Here is a tiny trained network, its code and every weight. The questions are about switching its units off for an input and a class, where a switched-off unit gives its printed mean instead of its output.

import numpy as np


def w(rows, s, z=0):
    codes = np.array(rows[::2]) - 128.0
    scale = np.full(codes.shape[1], s)
    scale[-1] = z or s
    return codes * scale


def norm(h):
    return h / np.sqrt((h * h).mean(-1, keepdims=True) + 1e-5)


def f(y):
    return np.maximum(y, 0)


def log_softmax(a):
    a = a - a.max(-1, keepdims=True)
    return a - np.log(np.exp(a).sum(-1, keepdims=True))


def net(x, mask):
    res = np.array(x, float).reshape(1, 4) / 4 @ E
    u = 0
    for l in range(2):
        y = f(norm(res) @ A[l][:, :-1].T + A[l][:, -1])
        res = res + np.where(mask[u : u + 8], y, B[l][:, -1]) @ B[l][:, :-1]
        u += 8
    return log_softmax(norm(res)[-1] @ U[:, :-1].T + U[:, -1])


A, B = {}, {}
E = w([
[109,139,142,149,181,156,197,156,54,148,198,123],'x0',
[140,185,134,101,93,62,208,5,122,118,208,131],'x1',
[102,158,116,171,89,85,199,165,114,241,110,178],'x2',
[48,60,156,51,73,84,195,186,109,91,179,173],'x3',
],0.0016)
A[0] = w([
[104,43,95,138,166,220,47,249,119,69,153,123,20],'0.n0',
[170,100,80,194,128,144,2,128,208,151,103,104,131],'0.n1',
[142,116,28,201,86,126,154,155,100,182,111,192,44],'0.n2',
[123,141,156,83,156,129,194,63,57,83,193,133,19],'0.n3',
[179,177,118,154,171,173,67,81,138,139,83,47,55],'0.n4',
[103,71,166,107,182,198,128,201,106,112,55,87,45],'0.n5',
[112,63,127,38,38,74,110,111,189,68,124,125,4],'0.n6',
[116,128,120,156,87,100,211,126,78,180,153,149,116],'0.n7',
],0.0024,0.0017)
B[0] = w([
[106,76,130,65,153,150,76,174,20,149,214,58,244],'0.n0',
[169,134,136,133,105,121,199,85,81,84,201,61,253],'0.n1',
[67,150,215,140,159,101,104,150,177,153,136,109,191],'0.n2',
[117,109,25,91,117,113,141,125,99,59,108,44,221],'0.n3',
[176,73,94,192,92,95,108,81,144,72,54,138,219],'0.n4',
[128,101,102,56,163,154,113,161,112,102,178,134,212],'0.n5',
[9,107,54,75,4,87,112,78,209,45,116,207,198],'0.n6',
[71,152,160,114,170,79,108,151,119,176,96,69,245],'0.n7',
],0.0028,0.0023)
A[1] = w([
[56,93,130,97,132,130,183,172,123,130,161,154,185],'1.n0',
[206,128,129,184,120,167,94,86,156,127,100,136,41],'1.n1',
[125,91,109,113,145,149,102,83,133,51,162,102,249],'1.n2',
[219,116,143,200,150,155,121,96,169,98,75,149,49],'1.n3',
[163,83,117,93,163,222,73,211,105,129,154,143,13],'1.n4',
[103,128,109,79,54,129,114,82,233,73,126,253,42],'1.n5',
[131,184,88,94,145,100,231,70,73,114,187,106,50],'1.n6',
[130,169,205,143,118,101,165,151,152,186,91,201,52],'1.n7',
],0.0038,0.0017)
B[1] = w([
[219,187,105,183,137,140,99,41,189,128,95,121,243],'1.n0',
[208,164,57,173,161,171,61,20,123,58,153,182,171],'1.n1',
[92,201,143,172,125,83,146,156,164,249,97,186,254],'1.n2',
[140,195,55,196,164,119,114,45,115,88,196,151,173],'1.n3',
[128,40,212,43,175,210,67,171,62,87,134,211,201],'1.n4',
[13,145,26,24,67,72,112,186,136,63,192,200,191],'1.n5',
[181,2,157,96,77,189,158,165,97,69,85,76,228],'1.n6',
[74,169,198,170,173,136,130,198,204,187,140,122,165],'1.n7',
],0.0034,0.0042)
U = w([
[193,175,69,233,155,137,59,2,131,93,132,154,231],'0',
[132,36,180,71,188,200,27,187,65,121,139,178,139],'1',
[175,42,153,109,83,128,225,99,91,97,107,33,2],'2',
[91,168,199,202,151,92,153,156,189,235,107,123,93],'3',
[41,123,59,54,43,57,108,124,177,77,141,196,160],'4',
],0.0067,0.00062)

Each question gives the input, the list of numbers given to net, and the class t.
The units are the neurons (one row each of A and B). Each row of codes is followed by its name. A weight is (code - 128) times the scale printed after its matrix; where a second scale follows, it is the last column's (A, B and U).
mask holds one flag per neuron, layer by layer. A switched-off neuron (its flag False) gives its mean, the last column of its row in B, instead of its output. The means were averaged over made-up inputs and are rounded, as every weight is.
A unit's drop is (log p(t) with every unit on - log p(t) with that unit switched off) / (log p(t) with every unit on - log p(t) with every unit switched off).
The circuit of an input: a set's keep is (log p(t) with only the set's units on - log p(t) with every unit switched off) / (log p(t) with every unit on - log p(t) with every unit switched off). Starting from the 12 units with the biggest drops (on a tie, the unit counted first), units are removed one at a time, each time the one whose removal leaves the highest keep (on an exact tie, the one counted first), for as long as the keep stays at least 0.8.
circuit, biggest first: the units of the circuit, biggest drop first
most important unit: the unit with the biggest drop
k most important neurons: the k neurons with the biggest drops, biggest first
top k neurons in layer l: the k neurons of layer l with the biggest drops, biggest first
drop when u is switched off: that unit's drop, to one decimal
input [4,1,0,8], class 2: circuit, biggest first	1.n5, 1.n6, 1.n0
input [5,6,5,-5], class 2: circuit, biggest first	1.n6
input [8,-1,3,6], class 2: top 2 neurons in layer 1	1.n2, 1.n6
input [-6,0,8,3], class 3: circuit, biggest first	1.n7, 0.n3
input [8,0,5,4], class 3: circuit, biggest first	0.n7, 1.n0
input [1,2,7,-7], class 3: 2 most important neurons	0.n2, 1.n7
input [3,4,7,-8], class 3: 2 most important neurons	1.n7, 0.n2
input [-2,-8,8,-6], class 0: top 3 neurons in layer 0	0.n1, 0.n7, 0.n4
input [8,5,6,-6], class 2: 2 most important neurons	1.n6, 1.n2
input [-6,7,7,-3], class 3: 2 most important neurons	0.n6, 1.n7
input [7,5,-5,4], class 2: drop when 1.n6 is switched off	0.3
input [6,6,-1,8], class 2: drop when 1.n6 is switched off	0.3
input [-1,0,2,1], class 3: drop when 1.n5 is switched off	0.0
input [7,-1,4,1], class 3: most important unit	0.n1
